Here is a tiny trained network, its code and every weight. The questions are about switching its units off for an input and a class, where a switched-off unit gives its printed mean instead of its output.

import numpy as np


def w(rows, s, z=0):
    codes = np.array(rows[::2]) - 128.0
    scale = np.full(codes.shape[1], s)
    scale[-1] = z or s
    return codes * scale


def f(y):
    return y / 2 * (1 + np.tanh(0.7978845608 * (y + 0.044715 * y**3)))


def log_softmax(a):
    a = a - a.max(-1, keepdims=True)
    return a - np.log(np.exp(a).sum(-1, keepdims=True))


def net(x, mask):
    res = np.array(x, float).reshape(1, 7) / 4 @ E
    y = f(res @ A[0][:, :-1].T + A[0][:, -1])
    res = res + np.where(mask, y, B[0][:, -1]) @ B[0][:, :-1]
    return log_softmax(res[-1] @ U[:, :-1].T + U[:, -1])


A, B = {}, {}
E = w([
[74,134,97,111,114,154,110,74,100,115,76],'x0',
[177,185,83,95,169,88,31,118,127,150,131],'x1',
[154,215,86,202,35,102,159,155,164,89,89],'x2',
[171,134,87,162,159,94,127,254,180,149,159],'x3',
[46,151,142,168,168,179,136,147,164,184,86],'x4',
[133,75,229,135,30,159,128,141,157,98,139],'x5',
[156,84,110,220,106,119,63,137,178,130,98],'x6',
],0.01)
A[0] = w([
[222,32,23,109,168,107,177,150,76,97,157,161],'n0',
[48,134,30,199,172,146,185,106,153,81,136,241],'n1',
[130,157,105,191,96,164,163,176,165,185,79,224],'n2',
[205,79,211,114,49,133,171,180,125,82,234,212],'n3',
[170,130,66,138,78,98,120,86,126,39,131,111],'n4',
[158,127,94,96,41,89,143,53,97,111,121,142],'n5',
[53,110,135,220,145,189,48,160,181,133,99,253],'n6',
[102,121,119,123,43,168,177,163,138,166,152,208],'n7',
[195,111,154,184,185,159,126,194,153,190,185,170],'n8',
[217,123,121,203,136,108,69,68,74,93,146,206],'n9',
[118,81,107,167,145,84,76,156,86,2,71,178],'n10',
],0.0082,0.0034)
B[0] = w([
[174,214,157,131,159,96,91,208,136,126,169,198],'n0',
[136,180,181,152,203,81,99,132,96,171,1,202],'n1',
[140,82,12,128,130,130,217,111,160,143,17,214],'n2',
[113,64,140,132,72,13,172,120,142,79,163,248],'n3',
[160,171,100,166,98,96,95,30,95,74,146,186],'n4',
[217,187,144,54,127,65,90,76,72,79,134,190],'n5',
[74,89,68,111,175,104,193,85,171,188,77,223],'n6',
[134,142,164,166,56,98,190,107,120,92,86,182],'n7',
[44,107,131,240,133,137,139,168,239,66,164,218],'n8',
[177,103,82,53,129,87,83,90,204,144,116,196],'n9',
[139,153,112,125,43,83,60,86,188,119,147,166],'n10',
],0.008,0.012)
U = w([
[109,226,138,101,208,160,162,161,2,154,136,6],'0',
[100,52,218,131,67,104,237,165,80,94,195,169],'1',
[75,166,94,224,130,159,197,144,146,173,36,212],'2',
[196,189,101,112,96,79,101,80,60,80,142,217],'3',
[42,130,175,83,207,232,93,30,83,194,108,124],'4',
[153,90,62,202,191,96,21,246,177,127,208,3],'5',
],0.0074,0.0023)

Each question gives the input, the list of numbers given to net, and the class t.
The units are the neurons (one row each of A and B). Each row of codes is followed by its name. A weight is (code - 128) times the scale printed after its matrix; where a second scale follows, it is the last column's (A, B and U).
mask holds one flag per neuron, in row order. A switched-off neuron (its flag False) gives its mean, the last column of its row in B, instead of its output. The means were averaged over made-up inputs and are rounded, as every weight is.
A unit's drop is (log p(t) with every unit on - log p(t) with that unit switched off) / (log p(t) with every unit on - log p(t) with every unit switched off).
The circuit of an input: a set's keep is (log p(t) with only the set's units on - log p(t) with every unit switched off) / (log p(t) with every unit on - log p(t) with every unit switched off). Starting from all 11 units, units are removed one at a time, each time the one whose removal leaves the highest keep (on an exact tie, the one counted first), for as long as the keep stays at least 0.8.
circuit, biggest first: the units of the circuit, biggest drop first
top k neurons: the k neurons with the biggest drops, biggest first
drop of u: that unit's drop, to one decimal
input [-2,-4,-5,3,-7,-8,-4], class 5: circuit, biggest first -> [n0]
input [-4,1,-4,-3,0,0,-2], class 4: top 2 neurons -> [n3 n7]
input [-1,4,4,6,2,3,-3], class 2: top 2 neurons -> [n2 n0]
input [8,-5,3,-1,-1,-5,-1], class 3: top 3 neurons -> [n5 n8 n6]
input [-1,-3,-1,-8,7,-2,1], class 4: circuit, biggest first -> [n8 n3]
input [-2,-6,-2,-6,4,-7,0], class 4: top 3 neurons -> [n8 n2 n3]
input [-4,3,-3,6,7,-8,6], class 2: top 2 neurons -> [n6 n2]
input [-2,6,1,-3,6,-7,-5], class 0: top 2 neurons -> [n6 n8]
input [-1,8,8,4,-7,-3,7], class 3: top 2 neurons -> [n4 n5]
input [-2,8,-2,2,7,1,-6], class 4: circuit, biggest first -> [n3 n0]
input [1,3,-4,8,-6,1,-8], class 5: drop of n0 -> 0.6
input [-2,0,2,6,0,6,7], class 2: drop of n6 -> 0.4
input [6,-6,5,-3,-1,4,5], class 3: drop of n10 -> 0.2
input [-7,2,-5,3,4,-4,-8], class 5: circuit, biggest first -> [n8]
